Below is a small trained network, with its code and all its weights. Each question gives an input and a class and asks what happens when units are switched off, that is, made to give their printed mean instead of their output.

import numpy as np


def w(rows, s, z=0):
    codes = np.array(rows[::2]) - 128.0
    scale = np.full(codes.shape[1], s)
    scale[-1] = z or s
    return codes * scale


def norm(h):
    return h / np.sqrt((h * h).mean(-1, keepdims=True) + 1e-5)


def f(y):
    return y / 2 * (1 + np.tanh(0.7978845608 * (y + 0.044715 * y**3)))


def log_softmax(a):
    a = a - a.max(-1, keepdims=True)
    return a - np.log(np.exp(a).sum(-1, keepdims=True))


def net(x, mask):
    res = np.array(x, float).reshape(1, 2) / 4 @ E
    u = 0
    for l in range(3):
        y = f(norm(res) @ A[l][:, :-1].T + A[l][:, -1])
        res = res + np.where(mask[u : u + 12], y, B[l][:, -1]) @ B[l][:, :-1]
        u += 12
    return log_softmax(norm(res)[-1] @ U[:, :-1].T + U[:, -1])


A, B = {}, {}
E = w([
[91,128,107,178],'x0',
[114,245,147,122],'x1',
],0.011)
A[0] = w([
[119,47,35,74,168],'0.n0',
[190,76,117,157,141],'0.n1',
[145,113,211,3,2],'0.n2',
[127,180,116,110,86],'0.n3',
[130,120,153,143,112],'0.n4',
[104,176,53,184,107],'0.n5',
[211,147,92,186,97],'0.n6',
[132,143,100,128,52],'0.n7',
[111,118,106,2,138],'0.n8',
[95,95,73,178,149],'0.n9',
[184,130,190,181,115],'0.n10',
[219,171,138,150,103],'0.n11',
],0.0077,0.0025)
B[0] = w([
[69,188,198,99,254],'0.n0',
[114,155,202,124,192],'0.n1',
[69,79,73,38,171],'0.n2',
[91,166,138,121,145],'0.n3',
[141,120,164,149,125],'0.n4',
[147,144,119,46,189],'0.n5',
[81,37,97,4,121],'0.n6',
[195,94,47,109,110],'0.n7',
[8,151,102,103,160],'0.n8',
[99,236,123,98,206],'0.n9',
[138,151,71,126,123],'0.n10',
[154,147,93,221,134],'0.n11',
],0.0042,0.0041)
A[1] = w([
[70,187,157,80,149],'1.n0',
[160,181,175,175,84],'1.n1',
[116,179,108,177,69],'1.n2',
[162,129,148,41,4],'1.n3',
[136,64,132,131,174],'1.n4',
[168,128,184,66,65],'1.n5',
[81,84,160,104,204],'1.n6',
[139,2,87,155,147],'1.n7',
[74,125,58,245,101],'1.n8',
[104,139,156,98,96],'1.n9',
[178,203,112,129,110],'1.n10',
[77,162,110,205,75],'1.n11',
],0.011,0.0026)
B[1] = w([
[166,98,107,180,254],'1.n0',
[162,154,141,157,161],'1.n1',
[128,88,108,94,184],'1.n2',
[47,90,79,58,156],'1.n3',
[254,243,102,123,185],'1.n4',
[24,128,85,102,157],'1.n5',
[194,132,141,210,223],'1.n6',
[164,179,100,112,244],'1.n7',
[30,106,112,42,223],'1.n8',
[121,86,132,150,152],'1.n9',
[140,75,125,144,196],'1.n10',
[111,100,96,102,208],'1.n11',
],0.007,0.0059)
A[2] = w([
[76,142,132,19,186],'2.n0',
[34,99,167,22,232],'2.n1',
[208,46,119,71,193],'2.n2',
[83,37,56,174,19],'2.n3',
[91,96,115,224,70],'2.n4',
[120,167,185,90,3],'2.n5',
[165,33,126,145,138],'2.n6',
[68,200,133,185,254],'2.n7',
[194,246,113,131,157],'2.n8',
[165,2,141,253,44],'2.n9',
[98,115,209,89,54],'2.n10',
[5,189,243,160,239],'2.n11',
],0.0078,0.0019)
B[2] = w([
[12,55,104,134,224],'2.n0',
[73,85,1,49,246],'2.n1',
[98,186,136,180,207],'2.n2',
[168,127,166,120,194],'2.n3',
[88,153,153,101,147],'2.n4',
[107,171,161,184,104],'2.n5',
[106,75,190,208,156],'2.n6',
[193,98,141,83,208],'2.n7',
[222,98,74,191,254],'2.n8',
[63,81,193,137,169],'2.n9',
[111,166,129,54,103],'2.n10',
[125,61,188,140,169],'2.n11',
],0.0074,0.0043)
U = w([
[252,141,90,175,201],'0',
[72,83,59,76,202],'1',
[100,77,239,200,157],'2',
[143,180,190,90,50],'3',
[125,190,176,98,44],'4',
[129,149,166,127,2],'5',
[131,179,175,96,44],'6',
],0.018,0.0071)

Each question gives the input, the list of numbers given to net, and the class t.
The units are the neurons (one row each of A and B). Each row of codes is followed by its name. A weight is (code - 128) times the scale printed after its matrix; where a second scale follows, it is the last column's (A, B and U).
mask holds one flag per neuron, layer by layer. A switched-off neuron (its flag False) gives its mean, the last column of its row in B, instead of its output. The means were averaged over made-up inputs and are rounded, as every weight is.
A unit's drop is (log p(t) with every unit on - log p(t) with that unit switched off) / (log p(t) with every unit on - log p(t) with every unit switched off).
most important unit: the unit with the biggest drop
k most important neurons: the k neurons with the biggest drops, biggest first
k most important neurons of layer l: the k neurons of layer l with the biggest drops, biggest first
drop of u: that unit's drop, to one decimal
input [-1,-2], class 2: most important unit -> 0.n0
input [3,1], class 2: 3 most important neurons -> [0.n5, 1.n0, 1.n4]
input [-3,-1], class 2: 3 most important neurons -> [0.n8, 1.n6, 1.n8]
input [3,3], class 2: 4 most important neurons -> [1.n10, 1.n7, 1.n4, 0.n5]
input [-8,7], class 1: 4 most important neurons -> [1.n6, 1.n3, 0.n2, 1.n4]
input [-2,0], class 2: 2 most important neurons -> [0.n8, 1.n8]
input [8,8], class 0: 4 most important neurons -> [1.n3, 1.n1, 1.n5, 0.n5]
input [3,-7], class 0: 2 most important neurons of layer 1 -> [1.n4, 1.n7]
input [-2,-1], class 2: 2 most important neurons -> [1.n6, 1.n8]
input [-3,0], class 2: 4 most important neurons of layer 0 -> [0.n8, 0.n5, 0.n11, 0.n9]
input [-2,-8], class 0: 2 most important neurons -> [1.n4, 1.n7]
input [1,0], class 2: 3 most important neurons -> [1.n0, 1.n8, 0.n9]
input [-7,6], class 1: drop of 1.n6 -> 2.2
input [0,7], class 0: drop of 2.n8 -> 0.0
input [0,-2], class 2: drop of 0.n0 -> 0.1
